Here is a tiny trained network, its code and every weight. The questions are about switching its units off for an input and a class, where a switched-off unit gives its printed mean instead of its output.

import numpy as np


def w(rows, s, z=0):
    codes = np.array(rows[::2]) - 128.0
    scale = np.full(codes.shape[1], s)
    scale[-1] = z or s
    return codes * scale


def norm(h):
    return h / np.sqrt((h * h).mean(-1, keepdims=True) + 1e-5)


def f(y):
    return y / 2 * (1 + np.tanh(0.7978845608 * (y + 0.044715 * y**3)))


def log_softmax(a):
    a = a - a.max(-1, keepdims=True)
    return a - np.log(np.exp(a).sum(-1, keepdims=True))


def net(x, mask):
    res = np.array(x, float).reshape(1, 6) / 4 @ E
    u = 0
    for l in range(3):
        y = f(norm(res) @ A[l][:, :-1].T + A[l][:, -1])
        res = res + np.where(mask[u : u + 12], y, B[l][:, -1]) @ B[l][:, :-1]
        u += 12
    return log_softmax(norm(res)[-1] @ U[:, :-1].T + U[:, -1])


A, B = {}, {}
E = w([
[120,26,93,66],'x0',
[72,71,169,211],'x1',
[41,170,1,147],'x2',
[130,127,127,130],'x3',
[125,130,129,126],'x4',
[126,128,126,128],'x5',
],0.0062)
A[0] = w([
[248,142,42,82,104],'L0N1',
[117,98,142,185,48],'L0N2',
[157,121,118,158,2],'L0N3',
[124,59,129,133,18],'L0N4',
[2,118,102,70,111],'L0N5',
[159,40,165,74,87],'L0N6',
[75,84,144,180,37],'L0N7',
[182,142,84,64,126],'L0N8',
[121,73,69,147,147],'L0N9',
[101,93,139,191,36],'L0N10',
[115,163,131,137,223],'L0N11',
[107,138,166,99,151],'L0N12',
],0.0082,0.0035)
B[0] = w([
[3,122,229,133,255],'L0N1',
[46,148,163,72,132],'L0N2',
[85,89,78,27,71],'L0N3',
[117,201,133,84,133],'L0N4',
[247,128,103,190,244],'L0N5',
[194,154,110,219,248],'L0N6',
[48,124,200,141,166],'L0N7',
[20,131,179,175,216],'L0N8',
[169,132,178,211,215],'L0N9',
[85,115,177,123,144],'L0N10',
[130,140,191,192,220],'L0N11',
[191,123,147,174,150],'L0N12',
],0.0046,0.0025)
A[1] = w([
[144,159,135,38,151],'L1N1',
[111,155,143,74,156],'L1N2',
[121,195,127,10,83],'L1N3',
[135,51,80,102,170],'L1N4',
[126,199,165,145,33],'L1N5',
[162,168,77,103,157],'L1N6',
[77,135,90,155,159],'L1N7',
[118,79,117,89,47],'L1N8',
[126,131,140,129,2],'L1N9',
[71,156,101,155,193],'L1N10',
[124,27,108,69,140],'L1N11',
[158,115,201,98,83],'L1N12',
],0.011,0.0023)
B[1] = w([
[83,83,163,201,140],'L1N1',
[118,97,135,129,140],'L1N2',
[71,53,150,195,174],'L1N3',
[147,191,157,166,186],'L1N4',
[96,150,144,74,203],'L1N5',
[131,65,167,118,146],'L1N6',
[179,91,139,106,223],'L1N7',
[122,158,138,169,114],'L1N8',
[126,134,112,134,101],'L1N9',
[159,93,135,67,252],'L1N10',
[105,254,181,187,191],'L1N11',
[154,78,116,85,235],'L1N12',
],0.0093,0.0033)
A[2] = w([
[122,214,159,108,35],'L2N1',
[141,112,144,189,186],'L2N2',
[107,137,46,140,133],'L2N3',
[95,140,44,132,117],'L2N4',
[124,251,143,128,69],'L2N5',
[119,111,185,102,255],'L2N6',
[53,85,125,156,65],'L2N7',
[173,133,88,180,140],'L2N8',
[181,89,101,127,173],'L2N9',
[112,164,127,111,51],'L2N10',
[76,131,37,144,124],'L2N11',
[110,130,53,119,96],'L2N12',
],0.011,0.0035)
B[2] = w([
[129,160,84,238,142],'L2N1',
[91,134,84,70,207],'L2N2',
[210,139,238,61,132],'L2N3',
[210,75,217,113,129],'L2N4',
[126,209,89,166,164],'L2N5',
[105,157,1,111,254],'L2N6',
[81,76,149,109,154],'L2N7',
[113,196,119,79,164],'L2N8',
[122,184,109,66,170],'L2N9',
[115,151,179,139,113],'L2N10',
[194,102,202,134,133],'L2N11',
[156,112,198,82,125],'L2N12',
],0.0065,0.0063)
U = w([
[243,73,161,50,122],'0',
[113,213,115,204,74],'1',
[15,1,123,142,63],'2',
[112,130,63,73,252],'3',
],0.011,0.0029)

Each question gives the input, the list of numbers given to net, and the class t.
The units are the neurons (one row each of A and B). Each row of codes is followed by its name. A weight is (code - 128) times the scale printed after its matrix; where a second scale follows, it is the last column's (A, B and U).
mask holds one flag per neuron, layer by layer. A switched-off neuron (its flag False) gives its mean, the last column of its row in B, instead of its output. The means were averaged over made-up inputs and are rounded, as every weight is.
A unit's drop is (log p(t) with every unit on - log p(t) with that unit switched off) / (log p(t) with every unit on - log p(t) with every unit switched off).
The circuit of an input: a set's keep is (log p(t) with only the set's units on - log p(t) with every unit switched off) / (log p(t) with every unit on - log p(t) with every unit switched off). Starting from the 12 units with the biggest drops (on a tie, the unit counted first), units are removed one at a time, each time the one whose removal leaves the highest keep (on an exact tie, the one counted first), for as long as the keep stays at least 0.8.
units of the circuit, in order: the units of the circuit, biggest drop first
top k neurons: the k neurons with the biggest drops, biggest first
k most important neurons of layer l: the k neurons of layer l with the biggest drops, biggest first
drop when u is switched off: that unit's drop, to one decimal
input [7,-8,2,7,7,-2], class 2: units of the circuit, in order	[L1N3]
input [7,7,7,3,-4,1], class 0: top 2 neurons	[L2N3; L0N1]
input [-4,6,-5,0,-8,3], class 2: units of the circuit, in order	[L0N5; L1N11; L2N6]
input [6,-2,5,4,6,6], class 1: units of the circuit, in order	[L1N4; L1N11]
input [-2,4,3,4,3,6], class 3: top 2 neurons	[L1N7; L1N10]
input [7,-8,-3,-8,2,6], class 2: units of the circuit, in order	[L1N3; L1N1]
input [-1,-7,6,7,2,6], class 2: top 4 neurons	[L1N3; L1N6; L0N6; L0N1]
input [-6,-8,-1,6,1,-4], class 2: top 2 neurons	[L1N3; L0N6]
input [-3,-5,0,1,-8,-4], class 2: top 2 neurons	[L0N6; L1N3]
input [2,-6,-5,1,-3,-1], class 2: 2 most important neurons of layer 0	[L0N5; L0N9]
input [-3,-7,4,3,7,5], class 2: drop when L1N3 is switched off	0.3
input [-3,-4,-1,3,-4,-3], class 2: drop when L0N9 is switched off	0.3
input [8,4,-1,8,-4,2], class 1: drop when L2N1 is switched off	0.0
input [7,-3,-5,4,1,7], class 1: top neuron	[L1N11]
